[[122 134 152 140]
 [157 139 130 101]
 [135  99 137 112]]
|
[[134 152]
 [139 130]]

[[133 130 129 140]
 [117 121 130 153]]
|
[[130 129]
 [121 130]]

[[114 124 142 146]
 [120 132 134 133]
 [123 139 156 154]
 [117 120 137 144]
 [129 138 136 137]]
|
[[124 142]
 [132 134]]

[[135 125 150]
 [115 144 123]
 [118 122 130]
 [132 114 127]]
|
[[125 150]
 [144 123]]

[[107 120 139 148]
 [110 111 126  99]
 [123 132 128 133]
 [133 119 131 118]
 [119 126 131 134]]
|
[[120 139]
 [111 126]]

[[114 115 130 138]
 [138 132 132 134]
 [134 131 131 132]
 [114 107 136 134]
 [108 103 135 140]]
|
[[115 130]
 [132 132]]

[[149 130 128 125]
 [134 117 122 134]]
|
[[130 128]
 [117 122]]

[[134 130 127 130]
 [104 141 110 141]]
|
[[130 127]
 [141 110]]

[[125 105 137 130]
 [130 151 122 124]
 [129 151 123 122]
 [127 136 139 108]]
|
[[105 137]
 [151 122]]
---
[[140 111 120 130 141 114]
 [134 118 127 149 124 115]]
|
[[140 134]
 [111 118]
 [120 127]
 [130 149]
 [141 124]
 [114 115]]

[[134 110 124 130]
 [123 157 127 125]
 [125 146 138 128]
 [138 132 128 133]
 [145 124 122 131]
 [136 121 124 127]
 [143 145 135 133]
 [113 122 129 127]
 [134 131 132 128]
 [137 148 131 128]
 [128 118 134 135]]
|
[[134 123 125 138 145 136 143 113 134 137 128]
 [110 157 146 132 124 121 145 122 131 148 118]
 [124 127 138 128 122 124 135 129 132 131 134]
 [130 125 128 133 131 127 133 127 128 128 135]]

[[151 113 149 113 141 128 137 107]
 [149 150 120 139 151 135 129 104]
 [135 150 124 126 127 119 144 143]
 [144 148 116 108 136 141 123 111]
 [143 151 115 114 128 142 125 142]
 [129 150 103 110 134 110 122 106]
 [141 148 108 139 110 108 115 139]
 [130 132 120 120 145 133 127 152]
 [111 104 133 116 145 114 149 112]
 [148 113 111 153 123 150 115 115]]
|
[[151 149 135 144 143 129 141 130 111 148]
 [113 150 150 148 151 150 148 132 104 113]
 [149 120 124 116 115 103 108 120 133 111]
 [113 139 126 108 114 110 139 120 116 153]
 [141 151 127 136 128 134 110 145 145 123]
 [128 135 119 141 142 110 108 133 114 150]
 [137 129 144 123 125 122 115 127 149 115]
 [107 104 143 111 142 106 139 152 112 115]]

[[117 139 138 154 154]
 [117 131 134 139 152]
 [120 123 125 143 142]
 [124 128 128 137 147]
 [120 120 119 138 154]
 [115 117 133 132 146]
 [101 141 132 139 144]]
|
[[117 117 120 124 120 115 101]
 [139 131 123 128 120 117 141]
 [138 134 125 128 119 133 132]
 [154 139 143 137 138 132 139]
 [154 152 142 147 154 146 144]]

[[151 113]
 [121 128]
 [101 135]
 [134 134]
 [136 125]
 [103 137]
 [109 124]
 [133 128]
 [149 113]
 [101 144]]
|
[[151 121 101 134 136 103 109 133 149 101]
 [113 128 135 134 125 137 124 128 113 144]]

[[123 132 124 127 131 130 130 126 135 125 130]
 [128 128 128 128 129 128 128 128 128 128 128]
 [131 125 131 130 125 125 128 132 120 130 128]
 [131 126 131 129 125 125 128 132 122 130 128]
 [130 126 131 129 126 125 128 131 122 130 128]
 [130 121 134 135 119 116 131 144 107 132 131]
 [114 136 119 128 134 130 133 126 142 122 135]
 [128 128 128 128 128 128 128 128 127 128 128]]
|
[[123 128 131 131 130 130 114 128]
 [132 128 125 126 126 121 136 128]
 [124 128 131 131 131 134 119 128]
 [127 128 130 129 129 135 128 128]
 [131 129 125 125 126 119 134 128]
 [130 128 125 125 125 116 130 128]
 [130 128 128 128 128 131 133 128]
 [126 128 132 132 131 144 126 128]
 [135 128 120 122 122 107 142 127]
 [125 128 130 130 130 132 122 128]
 [130 128 128 128 128 131 135 128]]

[[129 129 130 118 122 129 110 130 132]
 [151 119 128 127 128 129 139 125 132]
 [128 137 125 135 123 122 117 137 125]
 [134 105 123 126 128 126 152 125 124]
 [123 146 127 123 132 137 133 122 136]
 [137 125 127 132 119 129 131 127 129]
 [136 126 125 116 116 129 117 126 135]
 [135 141 123 138 118 130 130 132 130]
 [135 106 125 120 133 125 140 136 128]]
|
[[129 151 128 134 123 137 136 135 135]
 [129 119 137 105 146 125 126 141 106]
 [130 128 125 123 127 127 125 123 125]
 [118 127 135 126 123 132 116 138 120]
 [122 128 123 128 132 119 116 118 133]
 [129 129 122 126 137 129 129 130 125]
 [110 139 117 152 133 131 117 130 140]
 [130 125 137 125 122 127 126 132 136]
 [132 132 125 124 136 129 135 130 128]]

[[133 111 117 119 157]
 [103 105 142 155 134]]
|
[[133 103]
 [111 105]
 [117 142]
 [119 155]
 [157 134]]
